Below are the code and all the weights of a small trained network. Each question names an input and a class and asks about switching units off, where a switched-off unit gives its printed mean instead of its output.

import numpy as np


def w(rows, s, z=0):
    codes = np.array(rows[::2]) - 128.0
    scale = np.full(codes.shape[1], s)
    scale[-1] = z or s
    return codes * scale


def norm(h):
    return h / np.sqrt((h * h).mean(-1, keepdims=True) + 1e-5)


def f(y):
    return y / 2 * (1 + np.tanh(0.7978845608 * (y + 0.044715 * y**3)))


def log_softmax(a):
    a = a - a.max(-1, keepdims=True)
    return a - np.log(np.exp(a).sum(-1, keepdims=True))


def net(x, mask):
    res = np.array(x, float).reshape(1, 3) / 4 @ E
    u = 0
    for l in range(4):
        y = f(norm(res) @ A[l][:, :-1].T + A[l][:, -1])
        res = res + np.where(mask[u : u + 4], y, B[l][:, -1]) @ B[l][:, :-1]
        u += 4
    return log_softmax(norm(res)[-1] @ U[:, :-1].T + U[:, -1])


A, B = {}, {}
E = w([
[172,150,138,240,100,152,107,146,92,88],'x0',
[148,96,123,146,189,196,115,86,210,135],'x1',
[150,138,96,112,117,95,112,1,110,127],'x2',
],0.0075)
A[0] = w([
[180,145,126,107,105,79,71,45,135,159,162],'L0N0',
[152,100,64,63,123,184,99,195,144,160,253],'L0N1',
[123,150,108,174,193,75,137,253,133,98,156],'L0N2',
[141,87,177,124,118,109,184,151,139,160,63],'L0N3',
],0.0049,0.0027)
B[0] = w([
[134,114,114,107,96,143,69,200,199,130,252],'L0N0',
[212,197,115,2,118,143,104,149,145,63,242],'L0N1',
[154,116,185,135,77,138,96,20,136,204,246],'L0N2',
[69,162,111,150,143,92,78,42,211,137,116],'L0N3',
],0.0068,0.0029)
A[1] = w([
[150,153,182,128,140,121,174,253,125,188,61],'L1N0',
[170,100,69,137,133,100,93,183,155,79,88],'L1N1',
[100,161,127,94,90,77,162,165,70,111,88],'L1N2',
[159,137,38,151,120,52,136,57,109,123,3],'L1N3',
],0.0075,0.0022)
B[1] = w([
[36,150,119,104,113,75,113,84,177,119,219],'L1N0',
[171,159,206,86,138,173,142,151,109,118,179],'L1N1',
[225,77,204,182,192,105,102,95,129,193,251],'L1N2',
[2,217,179,134,86,108,122,153,191,162,213],'L1N3',
],0.0089,0.0028)
A[2] = w([
[89,184,96,60,101,112,106,97,164,185,2],'L2N0',
[41,74,121,118,32,141,3,131,251,106,64],'L2N1',
[142,116,109,72,239,85,145,146,178,25,99],'L2N2',
[29,115,169,45,222,43,173,64,140,150,60],'L2N3',
],0.0047,0.00081)
B[2] = w([
[72,84,207,135,120,228,157,168,117,76,212],'L2N0',
[129,254,198,94,145,53,167,227,190,60,252],'L2N1',
[163,14,124,206,114,160,113,91,94,139,187],'L2N2',
[117,203,63,187,30,73,196,153,101,128,230],'L2N3',
],0.0069,0.0039)
A[3] = w([
[93,165,113,209,80,152,128,147,121,84,196],'L3N0',
[108,87,77,67,120,93,175,162,141,170,76],'L3N1',
[165,128,175,94,93,167,149,105,99,177,246],'L3N2',
[92,109,118,161,254,178,149,109,206,112,78],'L3N3',
],0.0087,0.0012)
B[3] = w([
[125,78,2,100,116,174,143,164,153,99,238],'L3N0',
[161,77,11,188,87,182,79,184,66,91,195],'L3N1',
[109,125,107,143,202,157,85,73,185,99,223],'L3N2',
[84,144,141,167,66,11,109,81,56,207,253],'L3N3',
],0.0097,0.0041)
U = w([
[134,142,198,174,99,5,76,74,68,196,201],'0',
[57,255,176,79,69,131,130,191,219,70,177],'1',
[146,79,20,136,67,193,95,179,70,45,183],'2',
[158,129,165,96,226,182,67,69,162,86,149],'3',
[111,112,170,96,175,168,222,124,89,111,1],'4',
[77,137,191,117,160,172,171,127,29,89,21],'5',
],0.0091,0.0034)

Each question gives the input, the list of numbers given to net, and the class t.
The units are the neurons (one row each of A and B). Each row of codes is followed by its name. A weight is (code - 128) times the scale printed after its matrix; where a second scale follows, it is the last column's (A, B and U).
mask holds one flag per neuron, layer by layer. A switched-off neuron (its flag False) gives its mean, the last column of its row in B, instead of its output. The means were averaged over made-up inputs and are rounded, as every weight is.
A unit's drop is (log p(t) with every unit on - log p(t) with that unit switched off) / (log p(t) with every unit on - log p(t) with every unit switched off).
The circuit of an input: a set's keep is (log p(t) with only the set's units on - log p(t) with every unit switched off) / (log p(t) with every unit on - log p(t) with every unit switched off). Starting from the 12 units with the biggest drops (on a tie, the unit counted first), units are removed one at a time, each time the one whose removal leaves the highest keep (on an exact tie, the one counted first), for as long as the keep stays at least 0.8.
units of the circuit, in order: the units of the circuit, biggest drop first
unit that matters most: the unit with the biggest drop
k most important neurons: the k neurons with the biggest drops, biggest first
top k neurons in layer l: the k neurons of layer l with the biggest drops, biggest first
drop of u: that unit's drop, to one decimal
input [-3,-7,-2], class 0: units of the circuit, in order : [L1N2]
input [-1,-4,-4], class 0: 3 most important neurons : [L1N2 L0N0 L1N3]
input [5,7,2], class 0: 2 most important neurons : [L3N3 L2N3]
input [8,-1,6], class 2: 4 most important neurons : [L3N0 L1N0 L0N3 L0N2]
input [4,5,-2], class 0: 2 most important neurons : [L2N3 L3N3]
input [-8,-2,-7], class 2: 2 most important neurons : [L3N1 L1N3]
input [1,3,1], class 3: 2 most important neurons : [L1N1 L0N2]
input [-8,7,6], class 2: 2 most important neurons : [L3N1 L2N3]
input [-1,7,8], class 1: 3 most important neurons : [L2N1 L1N3 L1N2]
input [-1,-4,-1], class 0: top 2 neurons in layer 1 : [L1N2 L1N1]
input [-2,-6,7], class 1: top 2 neurons in layer 0 : [L0N0 L0N1]
input [-7,-8,-7], class 0: 3 most important neurons : [L1N2 L0N0 L3N0]
input [-1,4,6], class 1: 2 most important neurons : [L2N1 L1N2]
input [1,-2,2], class 3: unit that matters most : L0N2
input [-8,1,-7], class 2: top 2 neurons in layer 2 : [L2N3 L2N2]
input [5,-3,2], class 2: 2 most important neurons : [L3N0 L0N1]
input [5,2,6], class 1: 2 most important neurons : [L1N3 L2N1]
input [-2,1,-3], class 3: 2 most important neurons : [L0N1 L1N3]
input [-6,-4,8], class 1: drop of L1N3 : 1.7
input [-8,-4,3], class 2: drop of L3N1 : 0.9
input [3,3,5], class 1: drop of L2N2 : 0.0
input [-7,4,3], class 2: top neuron in layer 3 : [L3N1]
